Here is a tiny trained network, its code and every weight. The questions are about switching its units off for an input and a target symbol, where a switched-off unit gives its printed mean instead of its output.

import numpy as np


def w(rows, s, z=0):
    codes = np.array(rows[::2]) - 128.0
    scale = np.full(codes.shape[1], s)
    scale[-1] = z or s
    return codes * scale


def norm(h):
    return h / np.sqrt((h * h).mean(-1, keepdims=True) + 1e-5)


def f(y):
    return np.maximum(y, 0)


def softmax(a):
    e = np.exp(a - a.max(-1, keepdims=True))
    return e / e.sum(-1, keepdims=True)


def log_softmax(a):
    a = a - a.max(-1, keepdims=True)
    return a - np.log(np.exp(a).sum(-1, keepdims=True))


def net(x, mask):
    ids = ['βγδεζθλξστφψω'.index(c) for c in x.split()]
    T = len(ids)
    res = E[ids] + P[:T]
    u = 0
    for l in range(3):
        q, k, v = (norm(res) @ M[l].T for M in (Q, K, V))
        z = softmax(np.where(np.tri(T) > 0, q @ k.T / 3**0.5, -1e9)) @ v
        res = res + np.where(mask[u], z, O[l][:, -1]) @ O[l][:, :-1]
        u += 1
        y = f(norm(res) @ A[l][:, :-1].T + A[l][:, -1])
        res = res + np.where(mask[u : u + 4], y, B[l][:, -1]) @ B[l][:, :-1]
        u += 4
    return log_softmax(norm(res)[-1] @ U[:, :-1].T + U[:, -1])


Q, K, V, O, A, B = {}, {}, {}, {}, {}, {}
E = w([
[110,36,241,114,12,142,132,185,11,65,234],'β',
[186,92,151,156,93,176,110,106,107,121,51],'γ',
[86,150,113,128,95,150,150,115,115,77,193],'δ',
[76,96,81,95,119,75,135,119,136,165,108],'ε',
[173,139,164,147,56,124,97,120,148,103,115],'ζ',
[138,143,81,124,184,80,187,103,113,180,155],'θ',
[171,136,144,126,83,124,108,74,160,107,135],'λ',
[1,237,179,228,64,58,136,152,58,187,122],'ξ',
[179,104,119,117,136,103,107,44,160,124,146],'σ',
[135,100,112,145,201,37,99,96,157,103,99],'τ',
[177,101,115,121,149,72,92,181,102,163,105],'φ',
[131,111,169,143,155,159,128,165,167,186,46],'ψ',
[48,123,157,58,147,144,119,201,140,62,93],'ω',
],0.022)
P = w([
[24,134,233,162,90,24,104,67,47,90,108],'0',
[66,97,175,133,72,49,128,70,62,115,81],'1',
[100,88,137,110,68,69,131,73,68,118,73],'2',
[120,99,118,117,79,99,144,79,75,134,79],'3',
[121,107,102,131,77,94,127,91,97,134,81],'4',
[133,122,97,137,83,98,128,95,117,128,101],'5',
[149,136,103,152,103,100,130,101,133,126,112],'6',
[170,140,103,152,119,117,139,111,139,129,115],'7',
[179,138,93,157,120,129,134,133,151,130,123],'8',
[191,140,84,172,119,142,126,146,164,128,131],'9',
[199,147,82,191,130,146,121,162,178,128,139],'10',
[226,160,76,219,137,155,115,180,185,124,167],'11',
[218,167,54,219,141,178,102,192,186,124,145],'12',
[227,176,62,254,161,173,93,217,210,125,170],'13',
],0.011)
Q[0] = w([
[176,203,220,151,82,158,161,123,131,71,111],'L0H0',
[1,130,121,95,163,155,170,154,44,220,160],'L0H0',
[146,200,81,144,71,145,178,126,87,224,72],'L0H0',
],0.0075)
K[0] = w([
[127,115,127,200,98,125,123,42,185,139,201],'L0H0',
[13,181,231,21,53,126,205,78,46,127,81],'L0H0',
[160,160,156,105,63,177,122,130,132,254,152],'L0H0',
],0.0072)
V[0] = w([
[147,157,88,181,68,81,190,188,110,129,120],'L0H0',
[97,135,162,83,182,227,55,3,76,236,215],'L0H0',
[147,52,103,195,199,170,140,87,136,77,175],'L0H0',
],0.0039)
O[0] = w([
[91,129,149,254,111,56,156,167,188,110,107,136],'L0H0',
[68,49,168,146,125,136,77,199,152,187,172,3],'L0H0',
[151,65,85,32,28,227,157,111,158,49,54,159],'L0H0',
],0.0083,0.005)
A[0] = w([
[101,202,139,253,16,181,208,86,28,48,79,138],'L0N0',
[166,68,164,196,79,100,165,154,112,149,183,1],'L0N1',
[151,158,173,56,154,72,145,255,154,119,106,109],'L0N2',
[161,152,250,155,116,171,21,97,162,140,101,219],'L0N3',
],0.005,0.0029)
B[0] = w([
[102,123,109,129,220,59,207,139,152,111,188,252],'L0N0',
[102,218,165,59,118,170,46,139,142,69,208,138],'L0N1',
[130,235,13,26,196,79,96,163,109,200,80,183],'L0N2',
[80,160,10,93,107,125,164,47,113,255,129,233],'L0N3',
],0.0082,0.0034)
Q[1] = w([
[149,158,80,125,173,88,169,111,189,250,123],'L1H0',
[141,189,23,107,113,127,204,42,167,64,140],'L1H0',
[236,207,32,75,135,81,136,65,157,131,1],'L1H0',
],0.0092)
K[1] = w([
[186,133,85,164,118,168,91,94,249,152,121],'L1H0',
[162,126,77,136,225,171,115,171,183,87,163],'L1H0',
[192,182,71,108,183,160,91,210,254,151,88],'L1H0',
],0.0091)
V[1] = w([
[117,108,112,205,185,128,226,80,130,80,169],'L1H0',
[150,156,51,110,102,122,94,75,171,118,168],'L1H0',
[113,209,95,106,129,175,255,126,145,206,173],'L1H0',
],0.0066)
O[1] = w([
[62,60,156,184,69,197,106,128,181,95,58,162],'L1H0',
[147,146,115,151,38,181,78,114,20,179,60,251],'L1H0',
[56,123,49,184,248,154,149,143,82,102,121,2],'L1H0',
],0.011,0.0049)
A[1] = w([
[39,160,199,219,109,146,227,197,127,22,139,61],'L1N0',
[183,135,86,109,155,99,196,107,213,120,150,250],'L1N1',
[124,179,118,111,146,151,191,162,101,255,121,144],'L1N2',
[30,164,236,34,149,150,72,137,115,85,156,240],'L1N3',
],0.0071,0.0012)
B[1] = w([
[176,69,174,229,174,113,238,157,144,147,160,168],'L1N0',
[106,211,156,191,151,156,128,83,123,23,90,253],'L1N1',
[129,70,156,153,7,181,91,69,120,136,148,214],'L1N2',
[96,77,197,100,150,168,123,176,83,142,167,166],'L1N3',
],0.011,0.0045)
Q[2] = w([
[51,73,169,62,211,127,213,249,168,141,216],'L2H0',
[122,129,105,195,96,145,122,123,101,142,129],'L2H0',
[113,84,139,149,111,157,121,137,175,141,133],'L2H0',
],0.015)
K[2] = w([
[56,22,169,99,113,1,245,12,68,101,208],'L2H0',
[142,141,36,154,141,211,116,96,178,31,151],'L2H0',
[170,60,126,250,68,12,124,103,163,63,158],'L2H0',
],0.0062)
V[2] = w([
[118,142,204,159,124,158,150,81,205,68,82],'L2H0',
[115,78,126,146,146,172,90,97,137,145,94],'L2H0',
[255,145,114,200,97,69,88,115,95,173,147],'L2H0',
],0.01)
O[2] = w([
[133,189,43,6,109,61,98,226,174,184,118,138],'L2H0',
[58,122,79,102,118,125,126,196,106,92,186,125],'L2H0',
[63,125,215,102,210,80,101,142,182,173,176,254],'L2H0',
],0.014,0.013)
A[2] = w([
[158,118,132,79,91,86,53,94,137,161,164,182],'L2N0',
[80,143,147,146,179,112,133,130,73,49,163,43],'L2N1',
[140,197,106,147,189,148,202,146,116,5,109,176],'L2N2',
[235,71,184,88,92,95,151,198,161,192,162,253],'L2N3',
],0.011,0.0043)
B[2] = w([
[173,96,92,93,84,146,130,206,166,119,121,252],'L2N0',
[142,192,75,8,152,126,119,181,162,99,117,158],'L2N1',
[207,94,138,51,125,127,145,103,66,229,152,172],'L2N2',
[144,198,82,145,102,196,124,61,176,55,106,239],'L2N3',
],0.015,0.012)
U = w([
[113,152,152,121,123,183,154,154,103,42,200,109],'β',
[118,95,107,117,148,126,154,137,116,130,97,72],'γ',
[117,140,132,119,138,154,135,139,107,112,129,38],'δ',
[104,110,160,114,94,105,139,156,80,94,100,115],'ε',
[113,217,138,164,106,73,181,166,97,175,92,111],'ζ',
[135,76,82,122,179,123,216,135,161,125,154,109],'θ',
[37,163,70,116,158,153,90,95,85,136,101,159],'λ',
[110,132,93,135,140,132,114,123,103,129,147,126],'ξ',
[142,52,152,125,85,178,69,159,92,161,215,164],'σ',
[154,168,95,82,85,133,107,147,184,131,110,123],'τ',
[123,153,211,111,185,156,125,90,148,146,117,208],'φ',
[133,175,131,3,184,115,136,157,59,128,179,2],'ψ',
[197,154,78,202,126,126,147,74,95,115,109,206],'ω',
],0.011,0.0032)

Each question gives the input, a string of symbols that net reads in full, and the target symbol t.
The units are the heads (3 rows each of Q, K, V and O) and the neurons (one row each of A and B). Each row of codes is followed by its name. A weight is (code - 128) times the scale printed after its matrix; where a second scale follows, it is the last column's (O, A, B and U).
mask holds one flag per unit, layer by layer, with each layer's heads first. A switched-off unit (its flag False) gives its mean, the last column of its rows in O or B, instead of its output. The means were averaged over made-up inputs and are rounded, as every weight is.
A unit's drop is (log p(t) with every unit on - log p(t) with that unit switched off) / (log p(t) with every unit on - log p(t) with every unit switched off).
The circuit of an input: a set's keep is (log p(t) with only the set's units on - log p(t) with every unit switched off) / (log p(t) with every unit on - log p(t) with every unit switched off). Starting from the 12 units with the biggest drops (on a tie, the unit counted first), units are removed one at a time, each time the one whose removal leaves the highest keep (on an exact tie, the one counted first), for as long as the keep stays at least 0.8.
circuit, biggest first: the units of the circuit, biggest drop first
unit that matters most: the unit with the biggest drop
k most important neurons: the k neurons with the biggest drops, biggest first
k most important neurons of layer l: the k neurons of layer l with the biggest drops, biggest first
input ω ζ τ τ ω τ τ λ τ θ ω ω ω γ, target ω: circuit, biggest first	[L0N2; L2H0]
input ω φ θ, target ω: circuit, biggest first	[L2H0; L1H0]
input τ σ ω τ φ ω, target ω: 2 most important neurons of layer 0	[L0N2; L0N0]
input τ λ φ τ σ ω τ τ τ λ φ φ, target φ: circuit, biggest first	[L2H0]
input λ ξ τ τ τ τ λ σ γ, target σ: 2 most important neurons of layer 0	[L0N3; L0N0]
input τ λ λ λ, target λ: 2 most important neurons	[L0N0; L0N3]
input β φ τ λ σ λ θ β φ τ θ, target φ: 2 most important neurons	[L0N2; L0N3]
input ε τ ε β σ ζ λ φ β θ, target φ: 3 most important neurons	[L0N2; L1N2; L1N1]
input τ ω σ ω θ, target ω: circuit, biggest first	[L2H0; L0N2]
input τ λ τ λ λ γ, target λ: circuit, biggest first	[L1H0; L0N0; L0N3; L2N0]
input ε σ ω λ τ τ ψ, target λ: circuit, biggest first	[L1H0; L0N3; L2N0]
input ε τ τ λ τ τ ζ τ τ λ σ θ, target σ: circuit, biggest first	[L1H0; L1N2; L2N3]
input τ σ σ τ τ τ θ ω τ β, target β: 2 most important neurons of layer 1	[L1N0; L1N3]
input φ γ φ φ ε γ β σ ζ, target σ: 2 most important neurons	[L0N3; L2N3]
input λ τ τ τ θ ψ σ ξ φ, target φ: 2 most important neurons	[L1N2; L0N3]
input τ τ τ τ τ θ ω, target ψ: circuit, biggest first	[L1H0; L0N2]
input ψ τ λ λ τ τ ψ σ, target ψ: unit that matters most	L1H0
input λ τ γ τ φ τ δ, target θ: circuit, biggest first	[L0N0; L1N0]
input λ ψ τ τ, target ψ: 3 most important neurons	[L0N2; L1N2; L0N3]
input ξ τ τ λ σ δ ε λ ζ, target λ: circuit, biggest first	[L1H0; L0N3; L0N0]
input τ τ τ λ δ τ σ γ λ, target σ: 2 most important neurons of layer 0	[L0N3; L0N0]
input τ τ τ τ β λ λ τ ζ ε λ φ φ λ, target φ: most important neuron	[L0N3]
input τ γ φ φ σ, target φ: 2 most important neurons	[L0N0; L0N2]
input β τ ω τ σ ξ σ ε γ, target σ: 4 most important neurons	[L0N3; L2N3; L1N2; L1N1]
input τ β β φ λ φ ε τ φ ζ γ, target φ: 2 most important neurons of layer 0	[L0N2; L0N3]
